Known rows:
<2082>: [  0   0   4  -3  -2   5  -5  -8  -5   2   6   3   3   0   0  -3  11  -3
  -3  -1  -3  -7  -1  -6   6   1   1  -8   9  11 -11   3]
<1392>: [  5 -10   0  11 -16  14  -4   4   9  -3  -5 -14 -13  -6  -1 -10  -3  -4
  10   2   1 -10  -6   4   1  -3  -9  -9  -4  -6   9  -2]
<774>: [-4  1 -1 -3  2  3  0  0 -1  3 -2  2  9  0  5 -1  0 -1  3 -4  1  3  3  1
  0  5 -6 -2  1 -1  2 -3]
<1878>: [ -4  22 -18  -2  17 -16  -4  13  -6  10  10  -6  14   3  -8  11 -22   7
 -16   2  -9  12  10   7  -4   4 -26   5  -5  -2   2  -4]
<2118>: [  4   2   0  -3   2  -1   1   4  -2   0   7   4   0  -1  -3 -11  -3   5
   5   2  -6   6   0   4   4  -1   4   4  -5  -5  -6   1]
<1189>: [  2  -2   4   4   4  10  -2  -8  13  -1  -4   5   2  -4  10   9   1  -1
 -11  -2   1  -2  -1 -10  -5   0   8 -11  -6   7   4   1]
<1898>: [-15  -6   5  -1  -5   1   8   0  -7  -4 -20 -11   2  10   4   1   7 -12
  11  -2  15   1   6   9  -1   7   4  14   3  -9  17  -3]
<551>: [ -3  15 -11  -8  15 -13  -3   9 -10  10   7   6  19   0  -2   4  -7   7
 -10   0  -7   9  10   2  -1   7 -15   6   5   2  -8  -2]
<846>: [-5  2 -1 -4  2  4  1  0 -2  4 -5  3  9  1  5 -1 -1 -1  2 -3  2  3  4 -1
  0  6 -6 -1 -1 -2  2 -3]
<316>: [ -3 -15   9   3 -15  21  -1  -5   4  -4 -11  -8  -7  -3   8 -12   8  -6
  16  -3   8 -11  -5  -2   5   2   2 -13  -2   0   7   0]
<1517>: [ -1 -19  11   6 -11  17   0  -9   9  -8 -16  -6 -10  -4   8   0  11  -9
   6  -3  10  -9  -6  -7   0  -3  16  -9  -2   1  11   1]
<898>: [  2   7   5  -7   4  -6  -3 -11  -7   5  10  20  12   2  -3   3  12  -1
 -12   0  -6  -3   1 -10   3   4   1   2  21  12 -25   1]
<125>: [ -3  -9   5   7  -9  17   2  -4  11  -6 -13 -11  -9   0   9  -1   0  -7
   4  -2   8  -7  -2   0  -1  -1   3  -8 -10  -3  20  -2]
<1734>: [ -8  -8   3  -1  -9  -3   1   3 -12   0  -6 -15  -3   6  -7  -3   6  -9
  13   1   7  -4   0   9   5   2   0   9  10  -5   4  -1]
<137>: [  4   3   0  -4   3  -1   2   3  -3   0   7   4   0   0  -3 -12  -3   7
   6   2  -6   6  -1   4   4  -1   4   3  -6  -6  -6   1]
<1815>: [  8  12   5 -10   9  -8   5 -10 -11  -6  11  15  10 -12  -5   7  14   5
  -4   0  -2  -6  -6 -19  -7   6   5   9  15  25 -21  -3]
<378>: [  8  10  -8   6   2  -4   5   7  -3  -9   4 -15  -6 -14 -10   6 -10   4
   5   2   1  -6  -7   0 -11   3 -13   5  -9   8  12  -6]
<158>: [-11  -7  -5  -5   1 -23   5  12  -7   0  -9   5  13   2  -2  12   8   0
   9   3  14   9   4   9   1   6   4  18  15  -9   0  -7]
<872>: [ 4  4  1 -3  3 -3  2  2 -4  1 10  1 -4  2 -7 -9 -4  4  3  3 -7  7  0  3
  5 -2  5  4 -3 -3 -5  2]

Facts:
{<1158>,<269>,<267>,<2042>,<888>,<368>,<889>,<1258>,<1745>,<252>,<1047>,<1241>,<373>,<1959>,<1646>,<2120>,<433>,<2089>,<479>,<1213>,<1990>,<283>,<689>,<1960>,<455>,<1486>,<1489>,<320>,<1109>,<895>,<134>,<1631>,<199>,<1076>,<172>,<613>,<1286>,<1929>,<878>,<1202>,<647>} θ c
{<46>,<1743>,<482>,<1305>,<817>,<964>,<1710>,<1580>,<1319>,<1935>,<394>,<1982>,<1075>,<333>,<690>,<715>,<1119>,<988>,<1812>,<79>,<1579>,<1188>,<106>,<1066>,<2148>,<893>,<1097>,<723>,<1917>,<1484>,<1878>,<1490>,<264>,<405>,<808>,<1228>,<2082>,<389>,<1899>,<201>,<639>,<1587>,<522>,<1500>,<1734>,<1536>,<1068>,<83>,<378>,<872>,<1815>,<1741>,<898>,<1261>,<348>,<1255>,<1910>,<444>} θ a
{<171>,<851>,<132>,<1027>,<316>,<1406>,<1236>,<1468>,<158>,<1085>,<846>,<1083>,<1454>,<912>,<1572>,<774>,<2070>,<1571>,<463>,<1358>,<435>,<105>,<2032>,<1339>} θ d
{<276>,<1443>,<1391>,<1470>,<1583>,<1874>,<2095>,<1884>,<1893>,<196>,<646>,<950>,<69>,<2110>,<75>,<1385>,<1222>,<429>,<1645>,<642>} θ e
{<683>,<159>,<1230>,<234>,<2118>,<1637>,<1809>,<205>,<137>,<164>,<805>,<1394>,<1721>,<756>,<2054>,<197>,<1444>,<1024>,<1392>,<1150>,<551>,<650>,<1372>,<1357>,<1739>} θ f
{<409>,<1507>,<43>,<1751>,<990>,<486>,<1189>,<1573>,<64>,<493>,<1517>,<1497>,<549>,<928>,<1906>,<564>,<554>,<338>,<1464>,<1898>,<1664>,<2149>,<927>,<1092>,<1377>,<1920>,<2102>,<125>,<1728>,<72>,<342>,<1306>,<724>,<73>,<1177>,<1183>,<1211>} θ b
[<46>,<132>,<889>,<1406>,<1745>,<479>,<69>,<564>,<1097>,<125>,<1500>,<1392>,<429>,<1910>] Σ g
[<171>,<269>,<1047>,<64>,<1721>,<1385>] Σ x
[<276>,<234>,<646>,<1572>,<106>,<1815>,<342>,<898>] Σ m
[<1743>,<1027>,<1470>,<1188>,<2032>,<551>] Σ t
[<409>,<1710>,<1076>,<435>,<378>,<1255>] Σ k
[<482>,<1507>,<267>,<1443>,<2095>,<2120>,<1189>,<1579>,<554>,<1917>,<927>,<389>,<172>,<1536>,<1222>,<444>,<1202>] Σ h
[<1305>,<1083>,<805>,<2070>,<201>,<639>] Σ j
[<817>,<159>,<888>,<394>,<1646>,<1637>,<715>,<2082>,<1024>,<878>] Σ r
[<1391>,<196>,<1573>,<893>,<405>,<320>,<134>,<83>] Σ q
[<316>,<1517>,<1109>,<1183>,<1339>] Σ v
[<2042>,<990>,<158>,<1959>,<433>,<1454>] Σ s
[<368>,<333>] Σ n
[<964>,<1893>,<2089>,<205>,<1587>] Σ p
[<1884>,<1982>,<252>,<164>,<1486>,<808>,<348>] Σ i
[<1258>,<1898>,<2054>,<1358>] Σ w
[<1319>,<338>,<1960>,<105>,<72>] Σ u
[<1236>,<1571>,<75>,<522>,<463>,<1734>,<1306>] Σ l
[<1497>,<1906>,<723>,<1878>] Σ o
{<46>,<1470>,<1258>,<808>,<201>,<647>} ζ <1935>
{<171>,<1236>,<1898>,<1917>,<2102>,<83>} ζ <1929>
{<276>,<482>,<846>} ζ <2149>
{<1743>,<1241>,<1092>,<1571>} ζ <851>
{<409>,<158>,<1906>,<338>,<1489>,<1500>,<1741>} ζ <613>
{<269>,<132>,<1085>,<1454>,<554>,<134>} ζ <2118>
{<1305>,<1646>,<2110>,<522>,<172>,<72>} ζ <928>
{<817>,<1507>,<1884>,<205>,<1306>} ζ <895>
{<1027>,<1710>,<1580>,<1066>} ζ <689>
{<267>,<564>,<551>} ζ <988>
{<1443>,<1751>,<234>,<320>} ζ <549>
{<159>,<1189>,<2148>,<75>,<105>,<898>} ζ <724>
{<1391>,<964>,<1319>,<394>,<1517>,<429>} ζ <1739>
{<316>,<1536>} ζ <1583>
{<2042>,<646>} ζ <493>
{<888>,<196>,<1572>,<1990>,<455>} ζ <1177>
{<368>,<889>,<1497>,<805>,<1631>,<1076>,<1222>} ζ <1372>
{<1874>,<1982>,<1878>,<1960>,<1721>,<197>} ζ <690>
{<2095>,<2070>,<342>} ζ <1809>
{<990>,<405>} ζ <199>
{<1406>,<333>,<1573>,<378>,<1815>,<2032>,<1339>} ζ <73>
{<1745>,<264>} ζ <756>
{<252>,<2082>,<1385>,<642>} ζ <1484>
{<1047>,<1893>,<1083>,<1664>,<1486>,<435>,<1910>} ζ <79>
{<373>,<389>} ζ <137>
{<1959>,<2120>,<2054>} ζ <1468>
{<1637>,<433>,<1228>,<1255>} ζ <1357>
{<715>} ζ <1119>
{<2089>,<479>,<650>} ζ <43>
{<950>,<1097>} ζ <1211>
{<64>} ζ <283>
{<1213>,<1377>,<463>,<1358>,<444>} ζ <1899>
{<69>,<348>} ζ <1158>
{<1579>} ζ <683>
{<164>,<1587>,<1645>,<878>} ζ <872>
{<1188>} ζ <1444>
{<106>,<1464>} ζ <1920>
{<893>} ζ <1261>
{<723>,<1202>} ζ <1286>
{<927>} ζ <1490>
{<774>,<1392>,<1150>} ζ <912>
{<1394>} ζ <1230>
{<1109>,<1734>} ζ <1728>
{<125>} ζ <1068>
{<639>} ζ <1075>
{<1024>} ζ <486>
{<1183>} ζ <1812>
τ (each to the one after it):
<46> τ <201> τ <808> τ <1470> τ <1258> τ <647>
<409> τ <338> τ <1489> τ <1906> τ <158> τ <1500> τ <1741>
<817> τ <1507> τ <205> τ <1884> τ <1306>
<159> τ <898> τ <2148> τ <1189> τ <75> τ <105>
<316> τ <1536>
<1319> τ <1391> τ <964> τ <1517> τ <394> τ <429>
<990> τ <405>
<1241> τ <1092> τ <1743> τ <1571>
<1959> τ <2054> τ <2120>
<1646> τ <172> τ <2110> τ <72> τ <1305> τ <522>
<646> τ <2042>
<433> τ <1637> τ <1228> τ <1255>
<1573> τ <333> τ <1406> τ <1339> τ <2032> τ <1815> τ <378>
<950> τ <1097>
<846> τ <482> τ <276>
<1572> τ <888> τ <196> τ <455> τ <1990>
<106> τ <1464>
<1066> τ <1710> τ <1580> τ <1027>
<1898> τ <2102> τ <1917> τ <171> τ <1236> τ <83>
<1878> τ <197> τ <1874> τ <1721> τ <1960> τ <1982>
<774> τ <1392> τ <1150>
<1486> τ <1893> τ <1047> τ <1910> τ <1664> τ <435> τ <1083>
<264> τ <1745>
<1377> τ <1358> τ <1213> τ <444> τ <463>
<2082> τ <642> τ <1385> τ <252>
<389> τ <373>
<320> τ <1751> τ <1443> τ <234>
<134> τ <132> τ <554> τ <1454> τ <269> τ <1085>
<1587> τ <878> τ <164> τ <1645>
<1734> τ <1109>
<1222> τ <889> τ <1076> τ <805> τ <368> τ <1497> τ <1631>
<342> τ <2095> τ <2070>
<551> τ <564> τ <267>
<650> τ <2089> τ <479>
<348> τ <69>
<1202> τ <723>

Rows:
No name comes twice in this set of rows, the named rows included.
[ -9 -11   4   1  -5  -5   8  -1   0  -6 -16  -6  -1   2   5   6  13  -6
   8   1  14   1   2   2  -5   4  14  13   5  -3  12  -2]	<1306>
[  2   5  -8   9  -4   0  -3   7   4   1   2 -11  -5   0  -8   2 -12  -2
  -3   2  -3  -1   0   6  -2  -1 -17  -1  -3  -6   8  -1]	<1710>
[ -7  17 -14  -1  21 -20  -1  12   6   7   0   8  19   4   1  25 -17   8
 -25   3   4  19  12   4  -7   3  -9   5  -7  -8   7  -9]	<1906>
[ -8  10  10 -14  13   0   3 -18  -8   4   0  23  21   7  13   4  16  -2
 -14  -4   1   2   8 -14   1   9   9   0  12  12 -14   0]	<342>
[  1  23 -19   3  14 -18  -2  12  -1   9  11  -1  13   1  -9  12 -23   6
 -16   3  -8  11   9   6  -6   3 -25   8  -2  -5   2  -4]	<723>
[  6  20  -9  -7  19 -11   6   3  -7  -1   2  11  18 -12  -4  13  -7   9
  -7  -2   2   6   4 -13 -13   9  -9  15  -2   9  -2  -8]	<2032>
[  5  -5   1  -1  -1  -2  -4  -3   0   0   8   5   0  -7   0   5  12   2
  -3   2  -3  -7  -5 -10   1   0   9  -5  10  13 -12   1]	<394>
[ -5  -9  -1   4 -13  -6   3   8  -6  -4 -13 -12  -5   2  -7  -5   2  -8
  16   2   8  -5   1  11   2   2  -6  15  10 -13   6  -3]	<2054>
[  3  -2   3  -1  -4   1  -5  -6  -2   2   6   5   1  -4   0   1  10  -1
  -3   0  -4  -5  -3  -7   3   0   4  -7  11  10 -12   3]	<715>
[ -3   5   4 -13   9  -1   1 -11  -7   5   3  23  21   2   9  -1  14   1
  -5  -4  -2   2   5 -12   2   7   3  -1  13  12 -21   0]	<1572>

Now the same objects, written a new way:
Known rows:
<805>: [ 15  -8  11 -10  -2  27   8 -11  11  -6  14   4  -6]
<1899>: [10 11 12  4 13 17  3 -7  5 -7  1 -6  0]
<1470>: [ 26  -3   3 -11   7  18  16  -6  17  -7  -1  -6  -7]
<1809>: [14  9 12  7 10 16  9 -7  8 -5  2 -6  1]
<1406>: [ 10  -8   2  -7  10  29  21   2   9 -10   7  -7  -4]
<368>: [ 10  -6   8 -16   3  30   7  -6   3  -7   9   1  -4]
<105>: [ 25   0   1 -15   7  20  18  -1   6  -8  -4 -11  -8]
<125>: [ 10 -10   5 -10  16  24  11  -5   7  -8   9  -3   1]
<205>: [ 10 -18   1   3  19  26  13  -5   1  -6   5  -5   2]
<689>: [ 8 13 11  0 12 20  7 -3  6 -8 -1 -7  0]
<1222>: [ 34  -5   8  -6  16  16  17  -3   9   5 -25  -4 -14]
<851>: [ 11  13   9   1   8  21  19   2   8  -6  -2 -10  -1]
<1183>: [ 14  -7   5 -11  16  21  10  -5   9  -7   5  -4   0]
<1177>: [11 12 12 -1 14 18  9 -6  9 -5  0 -5  5]
<435>: [ 10  -5  -7 -10  12  20  25   0   1  -7  10  -9  -4]
<2032>: [ 24   0   1 -16   5  20  17  -1  11  -9  -1 -10  -9]
<1486>: [ 10  -3   1 -11  19  13  10  -2   9 -10   5  -3 -13]
<316>: [14 -8  6 -8 12 24 20  7 10 -8  3 -7 -9]
<1743>: [ 21  -3   5  -9  12  18   2 -11  12 -12   0  -4 -10]

Rows:
No name comes twice in this set of rows, the named rows included.
[  5 -13   3  -3  23  29  12  -1  -2  -9   2  -6  -2]	<2089>
[ 13  -8   2 -11  13  22  10  -7   9  -8   3  -3   1]	<1517>
[  7  -9   3  -8  14  27   8  -4   6 -12   7  -4  -3]	<479>
[ 23  -1   1 -14   5  21  17  -1  14 -10  -3  -9 -11]	<1027>
[ 31  -4   4  -5  24   9   2  -6   5  -5 -21  -8 -15]	<389>
[ 30  -3  -2  -7  19  11   1 -11   4  -6 -22  -9 -11]	<444>
[ 21  -3   2 -13  14  18   8  -9  12  -7  -5  -5  -4]	<72>
[ 34  -2  -2  -5  18  15  17  -6  12  -2 -22 -12 -11]	<1443>
[ 12  -3   6 -13   3  28  19   0  17 -14  15  -5  -8]	<2070>
[14 11 11  4  9 19 18 -3 11 -3  1 -8  2]	<1583>
[ 21  -2   1 -15  12  18   6  -6   5 -11  -5  -7  -7]	<1960>
[ 31  -1   1 -10  26  14   8  -8   9  -3 -22  -9 -10]	<1507>
[ 13  -5   7 -13   4  21   2 -10   8 -14  18  -2  -3]	<1305>

